Here is a tiny trained network, its code and every weight. The questions are about switching its units off for an input and a target symbol, where a switched-off unit gives its printed mean instead of its output.

import numpy as np


def w(rows, s, z=0):
    codes = np.array(rows[::2]) - 128.0
    scale = np.full(codes.shape[1], s)
    scale[-1] = z or s
    return codes * scale


def norm(h):
    return h / np.sqrt((h * h).mean(-1, keepdims=True) + 1e-5)


def f(y):
    return np.maximum(y, 0)


def softmax(a):
    e = np.exp(a - a.max(-1, keepdims=True))
    return e / e.sum(-1, keepdims=True)


def log_softmax(a):
    a = a - a.max(-1, keepdims=True)
    return a - np.log(np.exp(a).sum(-1, keepdims=True))


def net(x, mask):
    ids = ['ΛΞΩαγζθμψ'.index(c) for c in x.split()]
    T = len(ids)
    res = E[ids] + P[:T]
    u = 0
    for l in range(2):
        q, k, v = (norm(res) @ M[l].T for M in (Q, K, V))
        z = softmax(np.where(np.tri(T) > 0, q @ k.T / 2**0.5, -1e9)) @ v
        res = res + np.where(mask[u], z, O[l][:, -1]) @ O[l][:, :-1]
        u += 1
        y = f(norm(res) @ A[l][:, :-1].T + A[l][:, -1])
        res = res + np.where(mask[u : u + 4], y, B[l][:, -1]) @ B[l][:, :-1]
        u += 4
    return log_softmax(norm(res)[-1] @ U[:, :-1].T + U[:, -1])


Q, K, V, O, A, B = {}, {}, {}, {}, {}, {}
E = w([
[116,185,40,183,85,116],'Λ',
[199,104,127,166,152,127],'Ξ',
[135,70,116,124,82,175],'Ω',
[211,206,170,129,85,128],'α',
[142,144,168,31,123,155],'γ',
[48,115,117,113,155,115],'ζ',
[95,147,102,113,33,182],'θ',
[130,250,95,108,156,150],'μ',
[173,85,149,58,97,185],'ψ',
],0.024)
P = w([
[50,183,51,254,124,64],'0',
[93,70,155,171,137,84],'1',
[82,81,180,166,135,110],'2',
[94,98,180,145,131,128],'3',
[107,127,165,112,110,117],'4',
[121,134,149,115,103,121],'5',
[124,152,142,99,95,109],'6',
[137,145,132,95,78,89],'7',
[151,151,138,97,86,90],'8',
[153,154,149,108,78,40],'9',
[159,141,122,108,86,64],'10',
],0.0056)
Q[0] = w([
[191,60,147,69,179,160],'0.h0',
[65,245,50,156,149,56],'0.h0',
],0.011)
K[0] = w([
[14,92,139,91,254,67],'0.h0',
[239,255,108,164,96,139],'0.h0',
],0.0085)
V[0] = w([
[21,101,186,169,177,156],'0.h0',
[152,122,3,92,199,88],'0.h0',
],0.0062)
O[0] = w([
[135,125,125,225,228,110,35],'0.h0',
[20,201,171,254,200,251,4],'0.h0',
],0.0084,0.0037)
A[0] = w([
[154,181,228,66,139,33,110],'0.n0',
[48,84,56,116,78,77,188],'0.n1',
[221,190,237,173,62,178,4],'0.n2',
[121,27,133,255,12,96,108],'0.n3',
],0.0086,0.0036)
B[0] = w([
[86,110,64,88,204,117,255],'0.n0',
[85,93,205,131,151,2,219],'0.n1',
[183,42,121,111,149,59,238],'0.n2',
[190,173,3,67,170,223,180],'0.n3',
],0.0094,0.0069)
Q[1] = w([
[134,86,119,75,24,124],'1.h0',
[68,167,197,253,124,170],'1.h0',
],0.012)
K[1] = w([
[204,181,157,131,80,142],'1.h0',
[10,131,165,228,131,199],'1.h0',
],0.011)
V[1] = w([
[117,170,160,144,164,2],'1.h0',
[72,83,129,73,147,155],'1.h0',
],0.0081)
O[1] = w([
[222,109,101,17,118,36,253],'1.h0',
[49,251,104,89,141,148,91],'1.h0',
],0.012,0.0049)
A[1] = w([
[174,54,152,189,209,138,113],'1.n0',
[128,105,146,56,136,74,40],'1.n1',
[139,97,190,112,151,81,102],'1.n2',
[65,125,88,252,135,43,5],'1.n3',
],0.012,0.002)
B[1] = w([
[83,169,213,154,36,105,151],'1.n0',
[217,72,181,175,157,201,245],'1.n1',
[122,200,42,244,131,176,192],'1.n2',
[62,17,213,121,165,79,138],'1.n3',
],0.011,0.012)
U = w([
[132,189,182,7,150,125,6],'Λ',
[154,142,222,195,65,176,46],'Ξ',
[81,60,133,133,151,100,181],'Ω',
[138,230,152,159,133,110,204],'α',
[138,126,201,130,223,180,4],'γ',
[220,80,131,99,115,137,152],'ζ',
[100,152,63,141,26,78,112],'θ',
[120,102,41,164,129,197,91],'μ',
[100,118,210,52,35,163,98],'ψ',
],0.012,0.0032)

Each question gives the input, a string of symbols that net reads in full, and the target symbol t.
The units are the heads (2 rows each of Q, K, V and O) and the neurons (one row each of A and B). Each row of codes is followed by its name. A weight is (code - 128) times the scale printed after its matrix; where a second scale follows, it is the last column's (O, A, B and U).
mask holds one flag per unit, layer by layer, with each layer's heads first. A switched-off unit (its flag False) gives its mean, the last column of its rows in O or B, instead of its output. The means were averaged over made-up inputs and are rounded, as every weight is.
A unit's drop is (log p(t) with every unit on - log p(t) with that unit switched off) / (log p(t) with every unit on - log p(t) with every unit switched off).
The circuit of an input: a set's keep is (log p(t) with only the set's units on - log p(t) with every unit switched off) / (log p(t) with every unit on - log p(t) with every unit switched off). Starting from all 10 units, units are removed one at a time, each time the one whose removal leaves the highest keep (on an exact tie, the one counted first), for as long as the keep stays at least 0.8.
units of the circuit, in order: the units of the circuit, biggest drop first
top k neurons: the k neurons with the biggest drops, biggest first
k most important neurons of layer l: the k neurons of layer l with the biggest drops, biggest first
drop when u is switched off: that unit's drop, to one decimal
input θ ψ ζ ζ ψ, target ψ: units of the circuit, in order -> 1.h0, 1.n2
input Λ μ ψ Ω Ω ψ ζ ψ θ, target ψ: units of the circuit, in order -> 1.n2, 1.h0
input ζ ζ α Ω ψ ζ ψ, target Ξ: units of the circuit, in order -> 0.h0, 1.n0
input γ Λ ψ ζ α μ α ψ Λ Ξ, target α: units of the circuit, in order -> 0.h0, 1.n0, 1.h0
input ψ ψ μ θ ψ ψ ζ Λ Ξ α Ω, target μ: top 2 neurons -> 0.n3, 1.n1
input θ ψ Λ, target Ω: 3 most important neurons of layer 0 -> 0.n1, 0.n3, 0.n0
input θ μ ζ θ Λ Λ ζ, target γ: units of the circuit, in order -> 0.h0, 0.n2
input ζ μ μ, target Λ: top 2 neurons -> 1.n2, 1.n1
input Λ μ μ, target α: units of the circuit, in order -> 0.h0, 1.n1
input Λ ψ γ, target Λ: top 4 neurons -> 0.n2, 1.n2, 1.n1, 0.n1
input ζ Λ ζ, target γ: top 2 neurons -> 1.n1, 0.n0
input α α ζ θ α ψ γ, target γ: units of the circuit, in order -> 0.h0
input γ Λ γ, target Λ: 2 most important neurons of layer 0 -> 0.n2, 0.n0
input Λ γ μ, target α: units of the circuit, in order -> 1.n1, 0.h0
input ζ Ξ ψ, target Ξ: top 3 neurons -> 1.n0, 0.n0, 0.n3
input γ ζ ψ θ, target ψ: 2 most important neurons of layer 0 -> 0.n1, 0.n0
input γ ζ Ξ γ, target γ: top neuron -> 0.n3
input ψ ψ Ω, target μ: 2 most important neurons of layer 0 -> 0.n3, 0.n2
input μ μ Ξ, target Ξ: drop when 1.n0 is switched off -> 0.7
input Ω γ θ ψ ψ, target ψ: drop when 0.n3 is switched off -> 0.1
input α θ ζ α α α Ξ γ Ξ, target α: drop when 1.h0 is switched off -> 0.2
